Below are the code and all the weights of a small trained network. Each question names an input and a target symbol and asks about switching units off, where a switched-off unit gives its printed mean instead of its output.

import numpy as np


def w(rows, s, z=0):
    codes = np.array(rows[::2]) - 128.0
    scale = np.full(codes.shape[1], s)
    scale[-1] = z or s
    return codes * scale


def norm(h):
    return h / np.sqrt((h * h).mean(-1, keepdims=True) + 1e-5)


def softmax(a):
    e = np.exp(a - a.max(-1, keepdims=True))
    return e / e.sum(-1, keepdims=True)


def log_softmax(a):
    a = a - a.max(-1, keepdims=True)
    return a - np.log(np.exp(a).sum(-1, keepdims=True))


def net(x, mask):
    ids = ['ΞΣΦαεμπ'.index(c) for c in x.split()]
    T = len(ids)
    res = E[ids] + P[:T]
    u = 0
    for l in range(2):
        r = norm(res)
        for j in range(3):
            rows = slice(2 * j, 2 * j + 2)
            q, k, v = (r @ M[l][rows].T for M in (Q, K, V))
            z = softmax(np.where(np.tri(T) > 0, q @ k.T / 2**0.5, -1e9)) @ v
            o = O[l][rows]
            res = res + np.where(mask[u + j], z, o[:, -1]) @ o[:, :-1]
        u += 3
    return log_softmax(norm(res)[-1] @ U[:, :-1].T + U[:, -1])


Q, K, V, O = {}, {}, {}, {}
E = w([
[183,175,190],'Ξ',
[132,205,73],'Σ',
[252,98,48],'Φ',
[115,132,181],'α',
[178,177,135],'ε',
[195,111,181],'μ',
[96,63,31],'π',
],0.012)
P = w([
[140,118,239],'0',
[245,154,121],'1',
[29,148,110],'2',
[194,138,65],'3',
[53,234,145],'4',
[254,170,70],'5',
[41,218,105],'6',
],0.0071)
Q[0] = w([
[122,166,206],'0.h0',
[2,126,163],'0.h0',
[43,113,65],'0.h1',
[246,138,111],'0.h1',
[50,151,171],'0.h2',
[131,143,129],'0.h2',
],0.021)
K[0] = w([
[171,154,88],'0.h0',
[252,70,62],'0.h0',
[118,187,13],'0.h1',
[211,159,210],'0.h1',
[216,159,93],'0.h2',
[137,113,117],'0.h2',
],0.02)
V[0] = w([
[143,14,150],'0.h0',
[193,96,71],'0.h0',
[5,61,128],'0.h1',
[157,201,79],'0.h1',
[61,247,145],'0.h2',
[241,195,109],'0.h2',
],0.021)
O[0] = w([
[124,241,112,134],'0.h0',
[55,119,50,161],'0.h0',
[27,153,117,3],'0.h1',
[191,113,210,127],'0.h1',
[5,165,210,67],'0.h2',
[7,67,22,221],'0.h2',
],0.014,0.0048)
Q[1] = w([
[196,250,199],'1.h0',
[76,170,180],'1.h0',
[157,183,249],'1.h1',
[33,114,130],'1.h1',
[135,189,112],'1.h2',
[164,178,111],'1.h2',
],0.016)
K[1] = w([
[212,30,125],'1.h0',
[153,140,164],'1.h0',
[251,115,145],'1.h1',
[117,184,165],'1.h1',
[135,151,127],'1.h2',
[132,164,159],'1.h2',
],0.022)
V[1] = w([
[151,113,219],'1.h0',
[137,211,98],'1.h0',
[135,49,31],'1.h1',
[33,196,59],'1.h1',
[107,148,251],'1.h2',
[168,159,136],'1.h2',
],0.029)
O[1] = w([
[254,98,180,57],'1.h0',
[105,203,122,187],'1.h0',
[66,87,23,255],'1.h1',
[15,182,129,188],'1.h1',
[100,172,245,17],'1.h2',
[109,167,101,163],'1.h2',
],0.021,0.0087)
U = w([
[85,4,214,63],'Ξ',
[91,207,92,255],'Σ',
[137,111,57,40],'Φ',
[229,174,78,75],'α',
[114,192,209,190],'ε',
[117,50,113,38],'μ',
[146,80,86,11],'π',
],0.011,0.005)

Each question gives the input, a string of symbols that net reads in full, and the target symbol t.
The units are the heads (2 rows each of Q, K, V and O). Each row of codes is followed by its name. A weight is (code - 128) times the scale printed after its matrix; where a second scale follows, it is the last column's (O and U).
mask holds one flag per head, layer by layer. A switched-off head (its flag False) gives its mean, the last column of its rows in O, instead of its output. The means were averaged over made-up inputs and are rounded, as every weight is.
A unit's drop is (log p(t) with every unit on - log p(t) with that unit switched off) / (log p(t) with every unit on - log p(t) with every unit switched off).
The circuit of an input: a set's keep is (log p(t) with only the set's units on - log p(t) with every unit switched off) / (log p(t) with every unit on - log p(t) with every unit switched off). Starting from all 6 units, units are removed one at a time, each time the one whose removal leaves the highest keep (on an exact tie, the one counted first), for as long as the keep stays at least 0.8.
circuit, biggest first: the units of the circuit, biggest drop first
unit that matters most: the unit with the biggest drop
which heads matter: for each layer, one digit per head in row order, 1 if its drop is at least 0.15 and else 0, layers parted by /
drop when u is switched off: that unit's drop, to one decimal
input Σ ε Ξ Σ, target Ξ: unit that matters most	0.h2
input α π α μ, target ε: which heads matter	101 / 000
input α ε Σ α, target ε: which heads matter	010 / 010
input Σ α Σ Ξ, target Ξ: circuit, biggest first	0.h2, 0.h0
input π α Ξ π, target α: which heads matter	001 / 000
input π π α α Φ, target ε: which heads matter	001 / 000
input Σ ε Φ α, target Ξ: which heads matter	001 / 000
input α Σ Σ Φ, target ε: circuit, biggest first	0.h2, 1.h2
input μ Φ α π π Σ, target ε: which heads matter	101 / 001
input π μ α μ Σ μ, target ε: which heads matter	001 / 000
input Σ π Σ π, target Ξ: which heads matter	011 / 011
input π α μ π, target α: which heads matter	101 / 000
input π Σ π π Φ Σ, target α: which heads matter	000 / 000
input π Σ μ α, target α: circuit, biggest first	0.h2
input α Σ Σ Ξ, target ε: which heads matter	010 / 010
input π Σ π Φ μ Ξ, target α: drop when 0.h2 is switched off	0.3
input π α π α Σ Σ, target α: drop when 0.h1 is switched off	0.0
input π π α α ε ε, target ε: drop when 1.h2 is switched off	0.1
